Here is a tiny trained network, its code and every weight. The questions are about switching its units off for an input and a target symbol, where a switched-off unit gives its printed mean instead of its output.

import numpy as np


def w(rows, s, z=0):
    codes = np.array(rows[::2]) - 128.0
    scale = np.full(codes.shape[1], s)
    scale[-1] = z or s
    return codes * scale


def norm(h):
    return h / np.sqrt((h * h).mean(-1, keepdims=True) + 1e-5)


def f(y):
    return np.maximum(y, 0)


def softmax(a):
    e = np.exp(a - a.max(-1, keepdims=True))
    return e / e.sum(-1, keepdims=True)


def log_softmax(a):
    a = a - a.max(-1, keepdims=True)
    return a - np.log(np.exp(a).sum(-1, keepdims=True))


def net(x, mask):
    ids = ['βηθλμξφψω'.index(c) for c in x.split()]
    T = len(ids)
    res = E[ids] + P[:T]
    r = norm(res)
    for j in range(2):
        rows = slice(3 * j, 3 * j + 3)
        q, k, v = (r @ M[0][rows].T for M in (Q, K, V))
        z = softmax(np.where(np.tri(T) > 0, q @ k.T / 3**0.5, -1e9)) @ v
        o = O[0][rows]
        res = res + np.where(mask[j], z, o[:, -1]) @ o[:, :-1]
    y = f(norm(res) @ A[0][:, :-1].T + A[0][:, -1])
    res = res + np.where(mask[2:10], y, B[0][:, -1]) @ B[0][:, :-1]
    return log_softmax(norm(res)[-1] @ U[:, :-1].T + U[:, -1])


Q, K, V, O, A, B = {}, {}, {}, {}, {}, {}
E = w([
[98,179,100],'β',
[123,149,76],'η',
[1,75,202],'θ',
[163,162,110],'λ',
[170,165,199],'μ',
[82,100,117],'ξ',
[144,134,40],'φ',
[184,162,144],'ψ',
[173,178,193],'ω',
],0.014)
P = w([
[157,161,134],'0',
[155,156,132],'1',
[150,151,132],'2',
[146,146,132],'3',
[144,139,133],'4',
[140,135,132],'5',
[139,129,135],'6',
[87,2,117],'7',
[143,130,141],'8',
[138,127,139],'9',
[134,124,141],'10',
[131,123,137],'11',
[129,120,135],'12',
],0.013)
Q[0] = w([
[4,156,152],'H1',
[235,119,189],'H1',
[34,128,57],'H1',
[84,95,176],'H2',
[90,168,97],'H2',
[153,63,73],'H2',
],0.011)
K[0] = w([
[56,2,250],'H1',
[213,219,119],'H1',
[42,54,115],'H1',
[46,132,139],'H2',
[139,59,80],'H2',
[106,187,76],'H2',
],0.0088)
V[0] = w([
[62,174,145],'H1',
[179,195,99],'H1',
[1,224,187],'H1',
[71,105,109],'H2',
[62,104,135],'H2',
[91,119,139],'H2',
],0.0066)
O[0] = w([
[196,143,174,195],'H1',
[95,2,172,60],'H1',
[236,159,210,253],'H1',
[31,69,54,170],'H2',
[48,106,72,170],'H2',
[93,121,107,151],'H2',
],0.0063,0.0045)
A[0] = w([
[48,40,87,110],'N1',
[108,106,23,111],'N2',
[176,94,70,4],'N3',
[114,78,255,92],'N4',
[118,52,77,36],'N5',
[65,95,194,152],'N6',
[241,4,239,18],'N7',
[99,56,119,115],'N8',
],0.0082,0.0038)
B[0] = w([
[178,177,49,216],'N1',
[116,84,177,226],'N2',
[136,35,162,143],'N3',
[82,141,183,245],'N4',
[127,217,177,151],'N5',
[89,61,142,216],'N6',
[243,253,43,251],'N7',
[136,162,198,163],'N8',
],0.013,0.0028)
U = w([
[180,192,202,144],'β',
[101,229,125,65],'η',
[51,148,204,252],'θ',
[86,127,8,167],'λ',
[134,120,123,23],'μ',
[153,114,116,54],'ξ',
[179,33,126,188],'φ',
[141,120,122,35],'ψ',
[129,121,118,9],'ω',
],0.011,0.0042)

Each question gives the input, a string of symbols that net reads in full, and the target symbol t.
The units are the heads (3 rows each of Q, K, V and O) and the neurons (one row each of A and B). Each row of codes is followed by its name. A weight is (code - 128) times the scale printed after its matrix; where a second scale follows, it is the last column's (O, A, B and U).
mask holds one flag per unit, heads first, then neurons. A switched-off unit (its flag False) gives its mean, the last column of its rows in O or B, instead of its output. The means were averaged over made-up inputs and are rounded, as every weight is.
A unit's drop is (log p(t) with every unit on - log p(t) with that unit switched off) / (log p(t) with every unit on - log p(t) with every unit switched off).
The circuit of an input: a set's keep is (log p(t) with only the set's units on - log p(t) with every unit switched off) / (log p(t) with every unit on - log p(t) with every unit switched off). Starting from all 10 units, units are removed one at a time, each time the one whose removal leaves the highest keep (on an exact tie, the one counted first), for as long as the keep stays at least 0.8.
circuit, biggest first: the units of the circuit, biggest drop first
top k neurons: the k neurons with the biggest drops, biggest first
heads that matter: for each layer, one digit per head in row order, 1 if its drop is at least 0.15 and else 0, layers parted by /
drop when u is switched off: that unit's drop, to one decimal
input φ θ θ β ξ ξ φ η, target β: heads that matter => 00
input ξ η ξ β ξ η β λ, target β: circuit, biggest first => N5
input μ ξ ξ ξ, target θ: heads that matter => 11
input θ η η ξ ω μ θ ξ, target β: heads that matter => 00
input β μ β θ ξ θ ξ ξ ξ, target λ: top 3 neurons => N4; N8; N1
input λ β θ λ η θ η ξ, target β: circuit, biggest first => N8; N5; N1
input ξ ξ β λ ξ ψ λ β β ξ λ λ ξ, target λ: top 2 neurons => N1; N7
input ξ ω ψ η ξ η β β ξ ψ φ, target φ: heads that matter => 10
input η η μ λ η β ψ β, target η: circuit, biggest first => N8; H2; H1
input ξ ξ η λ ξ ξ θ λ, target β: top 2 neurons => N5; N8
input ξ θ ξ θ ψ ξ ξ θ η ξ φ, target φ: drop when H1 is switched off => 0.1
input ξ ξ β θ ψ φ ω λ η ξ, target θ: drop when N6 is switched off => 0.1
input η ξ θ η β φ ξ β, target η: drop when H2 is switched off => 0.0
